Here is a tiny trained network, its code and every weight. The questions are about switching its units off for an input and a target symbol, where a switched-off unit gives its printed mean instead of its output.

import numpy as np


def w(rows, s, z=0):
    codes = np.array(rows[::2]) - 128.0
    scale = np.full(codes.shape[1], s)
    scale[-1] = z or s
    return codes * scale


def f(y):
    return y / 2 * (1 + np.tanh(0.7978845608 * (y + 0.044715 * y**3)))


def softmax(a):
    e = np.exp(a - a.max(-1, keepdims=True))
    return e / e.sum(-1, keepdims=True)


def log_softmax(a):
    a = a - a.max(-1, keepdims=True)
    return a - np.log(np.exp(a).sum(-1, keepdims=True))


def net(x, mask):
    ids = ['αγδζμψω'.index(c) for c in x.split()]
    T = len(ids)
    res = E[ids] + P[:T]
    u = 0
    for l in range(2):
        r = res
        for j in range(3):
            rows = slice(3 * j, 3 * j + 3)
            q, k, v = (r @ M[l][rows].T for M in (Q, K, V))
            z = softmax(np.where(np.tri(T) > 0, q @ k.T / 3**0.5, -1e9)) @ v
            o = O[l][rows]
            res = res + np.where(mask[u + j], z, o[:, -1]) @ o[:, :-1]
        u += 3
        y = f(res @ A[l][:, :-1].T + A[l][:, -1])
        res = res + np.where(mask[u : u + 16], y, B[l][:, -1]) @ B[l][:, :-1]
        u += 16
    return log_softmax(res[-1] @ U[:, :-1].T + U[:, -1])


Q, K, V, O, A, B = {}, {}, {}, {}, {}, {}
E = w([
[163,207,171,199,84,196],'α',
[110,194,41,248,95,21],'γ',
[57,201,182,69,148,163],'δ',
[55,50,53,147,155,44],'ζ',
[168,85,212,133,127,68],'μ',
[143,66,164,63,41,129],'ψ',
[97,78,44,54,12,150],'ω',
],0.016)
P = w([
[194,216,69,86,182,138],'0',
[176,196,85,95,166,129],'1',
[154,173,95,112,156,124],'2',
[138,155,106,128,129,120],'3',
[116,138,115,141,114,123],'4',
[103,125,127,157,94,128],'5',
[86,115,137,170,71,132],'6',
[66,104,146,186,57,125],'7',
[61,111,155,200,31,122],'8',
[43,111,152,203,12,125],'9',
],0.011)
Q[0] = w([
[186,110,94,146,122,189],'L0H1',
[156,151,170,124,64,20],'L0H1',
[48,213,123,54,79,38],'L0H1',
[17,111,53,142,183,35],'L0H2',
[78,48,102,154,222,215],'L0H2',
[240,1,143,90,149,108],'L0H2',
[214,52,90,161,234,216],'L0H3',
[131,164,182,131,189,108],'L0H3',
[32,116,157,140,175,208],'L0H3',
],0.0092)
K[0] = w([
[138,149,94,150,151,139],'L0H1',
[179,130,173,152,84,127],'L0H1',
[92,37,194,75,118,206],'L0H1',
[94,23,100,133,220,123],'L0H2',
[76,233,1,113,243,152],'L0H2',
[200,174,156,10,191,30],'L0H2',
[241,194,42,97,231,152],'L0H3',
[157,79,167,109,156,99],'L0H3',
[107,110,115,191,129,120],'L0H3',
],0.0095)
V[0] = w([
[154,76,123,93,139,168],'L0H1',
[159,101,157,89,188,142],'L0H1',
[103,79,128,168,65,143],'L0H1',
[39,72,153,118,90,102],'L0H2',
[91,116,126,128,84,176],'L0H2',
[113,172,180,110,85,112],'L0H2',
[77,253,123,131,64,41],'L0H3',
[73,161,195,72,99,96],'L0H3',
[116,129,70,111,197,181],'L0H3',
],0.0065)
O[0] = w([
[95,51,125,82,158,154,106],'L0H1',
[151,135,113,79,96,193,110],'L0H1',
[75,153,165,159,178,110,102],'L0H1',
[165,65,79,146,206,198,165],'L0H2',
[159,115,141,196,161,105,137],'L0H2',
[97,133,121,158,106,69,142],'L0H2',
[67,60,138,94,79,91,254],'L0H3',
[121,87,96,253,87,151,182],'L0H3',
[130,210,140,103,65,101,103],'L0H3',
],0.0058,0.006)
A[0] = w([
[104,134,174,128,243,174,50],'L0N1',
[204,48,123,126,173,227,89],'L0N2',
[129,83,60,93,84,167,4],'L0N3',
[229,145,125,183,205,91,6],'L0N4',
[223,134,118,63,118,121,112],'L0N5',
[50,111,105,96,183,69,92],'L0N6',
[99,103,128,42,130,157,24],'L0N7',
[50,153,156,122,138,190,69],'L0N8',
[241,39,91,143,165,83,198],'L0N9',
[79,87,144,113,64,145,40],'L0N10',
[137,62,43,118,165,58,12],'L0N11',
[136,142,76,73,91,144,191],'L0N12',
[129,168,234,126,168,157,16],'L0N13',
[163,148,145,118,132,216,123],'L0N14',
[177,130,141,220,254,195,117],'L0N15',
[81,225,46,155,164,108,139],'L0N16',
],0.0092,0.0037)
B[0] = w([
[156,42,77,105,187,187,126],'L0N1',
[125,117,96,7,72,194,120],'L0N2',
[230,88,81,156,168,141,155],'L0N3',
[26,160,53,61,101,77,124],'L0N4',
[99,103,157,88,119,185,139],'L0N5',
[183,188,168,164,151,128,200],'L0N6',
[50,114,81,159,132,155,143],'L0N7',
[76,187,97,122,112,119,187],'L0N8',
[82,161,255,120,135,248,188],'L0N9',
[102,68,65,191,147,106,194],'L0N10',
[175,186,137,142,140,220,216],'L0N11',
[125,116,150,116,118,196,188],'L0N12',
[155,156,32,212,194,177,146],'L0N13',
[152,156,210,109,118,141,129],'L0N14',
[142,106,208,66,178,95,122],'L0N15',
[167,141,144,42,83,227,255],'L0N16',
],0.006,0.0061)
Q[1] = w([
[125,196,145,184,111,229],'L1H1',
[43,122,131,134,20,234],'L1H1',
[157,61,99,108,59,106],'L1H1',
[95,121,53,96,255,89],'L1H2',
[236,90,106,130,152,155],'L1H2',
[61,45,138,66,108,201],'L1H2',
[128,62,135,55,144,110],'L1H3',
[123,81,151,104,123,89],'L1H3',
[207,78,150,237,61,137],'L1H3',
],0.0095)
K[1] = w([
[33,14,133,166,90,96],'L1H1',
[81,74,143,243,158,122],'L1H1',
[39,164,134,69,147,110],'L1H1',
[220,212,127,143,143,130],'L1H2',
[179,92,103,2,160,158],'L1H2',
[177,72,110,167,90,181],'L1H2',
[149,127,50,52,7,157],'L1H3',
[147,110,58,105,86,113],'L1H3',
[235,48,119,226,132,106],'L1H3',
],0.0097)
V[1] = w([
[110,78,224,6,61,107],'L1H1',
[136,94,1,126,47,176],'L1H1',
[72,230,87,129,101,169],'L1H1',
[79,171,177,145,187,110],'L1H2',
[69,131,193,121,194,60],'L1H2',
[68,177,128,34,200,132],'L1H2',
[51,102,111,42,140,133],'L1H3',
[160,100,126,102,78,174],'L1H3',
[64,53,44,245,153,171],'L1H3',
],0.0072)
O[1] = w([
[79,80,112,158,197,83,189],'L1H1',
[109,123,71,26,150,60,240],'L1H1',
[44,120,164,50,87,136,253],'L1H1',
[105,112,118,119,104,158,79],'L1H2',
[111,89,146,155,188,180,2],'L1H2',
[2,165,120,159,126,148,130],'L1H2',
[134,120,57,168,133,158,155],'L1H3',
[130,87,126,142,174,96,198],'L1H3',
[86,178,110,65,137,131,132],'L1H3',
],0.0089,0.0053)
A[1] = w([
[199,35,114,82,88,149,102],'L1N1',
[105,110,113,40,134,49,116],'L1N2',
[51,129,126,116,185,176,147],'L1N3',
[81,141,169,90,118,162,147],'L1N4',
[209,103,73,171,185,151,139],'L1N5',
[128,197,111,200,214,100,111],'L1N6',
[146,78,168,207,213,142,2],'L1N7',
[128,153,172,68,143,156,142],'L1N8',
[159,197,128,76,156,130,140],'L1N9',
[149,178,163,180,134,38,80],'L1N10',
[143,172,197,64,230,105,95],'L1N11',
[76,130,169,166,81,207,140],'L1N12',
[188,206,127,87,145,196,159],'L1N13',
[186,159,78,119,107,122,73],'L1N14',
[106,2,150,155,99,109,125],'L1N15',
[69,138,88,97,141,178,102],'L1N16',
],0.011,0.0095)
B[1] = w([
[99,255,107,112,167,155,170],'L1N1',
[171,107,141,207,136,89,252],'L1N2',
[151,160,150,125,116,176,217],'L1N3',
[126,96,121,144,101,150,220],'L1N4',
[139,43,149,64,150,35,145],'L1N5',
[179,152,136,86,159,126,160],'L1N6',
[80,71,137,84,80,130,150],'L1N7',
[158,86,91,178,79,135,163],'L1N8',
[155,190,103,138,106,187,169],'L1N9',
[86,240,131,53,129,103,139],'L1N10',
[86,68,43,70,70,142,137],'L1N11',
[162,92,183,132,135,108,249],'L1N12',
[193,147,72,131,141,171,169],'L1N13',
[63,96,144,118,142,118,145],'L1N14',
[128,157,110,135,203,143,186],'L1N15',
[91,135,94,124,162,154,220],'L1N16',
],0.0084,0.011)
U = w([
[183,179,218,118,74,101,3],'α',
[153,121,87,167,96,70,203],'γ',
[119,174,148,172,130,230,172],'δ',
[255,101,149,55,127,200,62],'ζ',
[72,44,171,157,109,119,161],'μ',
[201,122,195,226,235,129,174],'ψ',
[114,174,126,81,234,112,113],'ω',
],0.0064,0.0048)

Each question gives the input, a string of symbols that net reads in full, and the target symbol t.
The units are the heads (3 rows each of Q, K, V and O) and the neurons (one row each of A and B). Each row of codes is followed by its name. A weight is (code - 128) times the scale printed after its matrix; where a second scale follows, it is the last column's (O, A, B and U).
mask holds one flag per unit, layer by layer, with each layer's heads first. A switched-off unit (its flag False) gives its mean, the last column of its rows in O or B, instead of its output. The means were averaged over made-up inputs and are rounded, as every weight is.
A unit's drop is (log p(t) with every unit on - log p(t) with that unit switched off) / (log p(t) with every unit on - log p(t) with every unit switched off).
The circuit of an input: a set's keep is (log p(t) with only the set's units on - log p(t) with every unit switched off) / (log p(t) with every unit on - log p(t) with every unit switched off). Starting from the 12 units with the biggest drops (on a tie, the unit counted first), units are removed one at a time, each time the one whose removal leaves the highest keep (on an exact tie, the one counted first), for as long as the keep stays at least 0.8.
units of the circuit, in order: the units of the circuit, biggest drop first
top k neurons: the k neurons with the biggest drops, biggest first
top k neurons in layer l: the k neurons of layer l with the biggest drops, biggest first
input μ δ γ ω γ α δ δ ζ ζ, target ζ: top 3 neurons	[L0N9 L0N11 L1N13]
input γ δ μ ω γ γ ψ, target ψ: top 2 neurons	[L1N2 L0N16]
input ζ δ α, target α: top 2 neurons	[L1N12 L0N16]
input γ ζ δ μ γ, target ψ: units of the circuit, in order	[L1H1 L0N16 L0N11]
input δ γ δ ω γ α, target γ: top 2 neurons in layer 0	[L0N10 L0N16]
input α γ ζ δ μ δ ζ δ γ μ, target ψ: units of the circuit, in order	[L1N15 L1H2]
input δ ψ μ, target ω: top 2 neurons in layer 1	[L1N15 L1N10]
input α δ δ μ ψ α δ μ δ α, target ψ: units of the circuit, in order	[L1H1]
input δ δ α δ μ, target μ: units of the circuit, in order	[L1H1 L0N16 L1H2]
input μ ω γ μ, target γ: top 2 neurons in layer 0	[L0N7 L0N8]
input α μ α α δ δ δ δ ψ, target ω: top 3 neurons in layer 1	[L1N1 L1N15 L1N12]
input ζ ω ψ, target γ: top 4 neurons	[L0N3 L0N7 L1N2 L1N12]
input δ γ γ ω γ ζ ζ ζ, target ζ: top 2 neurons	[L0N11 L0N9]
input δ ζ δ δ α μ δ α ψ α, target ω: top neuron	[L1N10]
input δ δ γ γ γ α, target α: units of the circuit, in order	[L0H1 L1H3 L1H1]
input α δ ζ γ δ ω ζ α, target γ: top 2 neurons in layer 0	[L0N10 L0N11]
input δ ζ α ω α α δ ζ, target δ: units of the circuit, in order	[L0N11 L0N6 L1H1 L1N2]
input ψ α ζ δ ω μ γ δ δ μ, target ψ: units of the circuit, in order	[L1N15 L0H3]
input μ ω δ γ ω α γ γ δ γ, target μ: top 2 neurons	[L0N16 L1N12]
input δ μ μ δ δ, target ψ: units of the circuit, in order	[L1H1]
input ζ ζ δ ψ δ δ δ δ α γ, target μ: top 2 neurons	[L0N16 L0N8]
input γ γ α γ ζ μ δ γ, target ψ: top 3 neurons in layer 0	[L0N16 L0N11 L0N8]
input γ δ ψ γ ψ δ γ, target ω: top 3 neurons	[L0N16 L0N10 L0N11]
input δ δ ω ψ, target γ: top 3 neurons in layer 0	[L0N3 L0N7 L0N10]
input α μ δ ζ, target ψ: top 2 neurons	[L0N6 L0N16]
input μ ω ω ψ δ ψ μ, target ω: top 2 neurons in layer 1	[L1N10 L1N15]
input γ ζ ψ μ, target μ: top 2 neurons	[L1N7 L0N9]
